Below is a small trained network, with its code and all its weights. Each question gives an input and a class and asks what happens when units are switched off, that is, made to give their printed mean instead of their output.

import numpy as np


def w(rows, s, z=0):
    codes = np.array(rows[::2]) - 128.0
    scale = np.full(codes.shape[1], s)
    scale[-1] = z or s
    return codes * scale


def f(y):
    return np.maximum(y, 0)


def log_softmax(a):
    a = a - a.max(-1, keepdims=True)
    return a - np.log(np.exp(a).sum(-1, keepdims=True))


def net(x, mask):
    res = np.array(x, float).reshape(1, 7) / 4 @ E
    y = f(res @ A[0][:, :-1].T + A[0][:, -1])
    res = res + np.where(mask, y, B[0][:, -1]) @ B[0][:, :-1]
    return log_softmax(res[-1] @ U[:, :-1].T + U[:, -1])


A, B = {}, {}
E = w([
[127,128,130],'x0',
[192,155,9],'x1',
[128,128,127],'x2',
[91,225,113],'x3',
[52,109,79],'x4',
[128,128,128],'x5',
[127,128,128],'x6',
],0.013)
A[0] = w([
[13,166,107,124],'neuron 1',
[120,222,142,200],'neuron 2',
[37,71,70,253],'neuron 3',
[174,145,187,196],'neuron 4',
[147,216,53,27],'neuron 5',
[144,157,47,135],'neuron 6',
[68,170,161,112],'neuron 7',
[254,96,39,183],'neuron 8',
[78,97,66,121],'neuron 9',
[164,244,130,173],'neuron 10',
[104,117,53,109],'neuron 11',
[141,166,59,76],'neuron 12',
],0.013,0.0048)
B[0] = w([
[91,125,73,193],'neuron 1',
[83,168,145,187],'neuron 2',
[68,7,142,218],'neuron 3',
[167,119,193,177],'neuron 4',
[189,107,188,197],'neuron 5',
[252,111,145,202],'neuron 6',
[68,146,92,169],'neuron 7',
[176,164,40,254],'neuron 8',
[145,71,162,180],'neuron 9',
[130,189,146,193],'neuron 10',
[193,67,115,183],'neuron 11',
[247,84,186,185],'neuron 12',
],0.011,0.016)
U = w([
[176,54,238,254],'0',
[69,198,228,133],'1',
[153,174,6,202],'2',
[178,192,153,5],'3',
[59,38,193,21],'4',
[22,110,34,165],'5',
[149,51,64,127],'6',
],0.011,0.0041)

Each question gives the input, the list of numbers given to net, and the class t.
The units are the neurons (one row each of A and B). Each row of codes is followed by its name. A weight is (code - 128) times the scale printed after its matrix; where a second scale follows, it is the last column's (A, B and U).
mask holds one flag per neuron, in row order. A switched-off neuron (its flag False) gives its mean, the last column of its row in B, instead of its output. The means were averaged over made-up inputs and are rounded, as every weight is.
A unit's drop is (log p(t) with every unit on - log p(t) with that unit switched off) / (log p(t) with every unit on - log p(t) with every unit switched off).
The circuit of an input: a set's keep is (log p(t) with only the set's units on - log p(t) with every unit switched off) / (log p(t) with every unit on - log p(t) with every unit switched off). Starting from all 12 units, units are removed one at a time, each time the one whose removal leaves the highest keep (on an exact tie, the one counted first), for as long as the keep stays at least 0.8.
units of the circuit, in order: the units of the circuit, biggest drop first
k most important neurons: the k neurons with the biggest drops, biggest first
drop of u: that unit's drop, to one decimal
input [-8,-5,-3,0,6,0,7], class 4: units of the circuit, in order	[neuron 3]
input [7,5,7,1,8,1,1], class 0: units of the circuit, in order	[neuron 12; neuron 5]
input [-4,3,3,-2,-1,-3,6], class 2: units of the circuit, in order	[neuron 3; neuron 8]
input [1,-1,-1,-1,8,5,1], class 4: 2 most important neurons	[neuron 8; neuron 3]
input [0,-4,2,-3,7,4,2], class 4: 2 most important neurons	[neuron 8; neuron 3]
input [-8,7,-6,2,-6,6,-4], class 3: 3 most important neurons	[neuron 5; neuron 12; neuron 8]
input [4,-7,2,-7,2,-2,6], class 4: 3 most important neurons	[neuron 6; neuron 12; neuron 5]
input [2,8,-1,2,3,6,1], class 0: 2 most important neurons	[neuron 5; neuron 12]
input [8,-4,-4,-3,1,0,1], class 4: 2 most important neurons	[neuron 6; neuron 12]
input [2,3,8,4,-3,2,-7], class 3: 2 most important neurons	[neuron 3; neuron 10]
input [-3,-1,-7,-6,7,5,-4], class 4: 2 most important neurons	[neuron 8; neuron 3]
input [-5,0,2,1,7,-5,8], class 5: 2 most important neurons	[neuron 1; neuron 5]
input [1,0,6,-4,4,-7,8], class 4: 4 most important neurons	[neuron 8; neuron 6; neuron 3; neuron 12]
input [2,-4,-5,5,8,-7,0], class 5: units of the circuit, in order	[neuron 1]
input [-8,6,7,1,-4,-7,-1], class 3: 2 most important neurons	[neuron 5; neuron 12]
input [3,-1,5,-1,6,-5,3], class 4: 3 most important neurons	[neuron 8; neuron 3; neuron 9]
input [6,0,-2,1,4,-6,5], class 5: drop of neuron 8	-0.1
input [-1,-3,-3,1,-5,0,1], class 1: drop of neuron 5	0.1
input [-6,-4,2,-1,1,8,-2], class 4: drop of neuron 6	0.2
input [-1,6,6,-3,-6,-7,-6], class 2: units of the circuit, in order	[neuron 8]
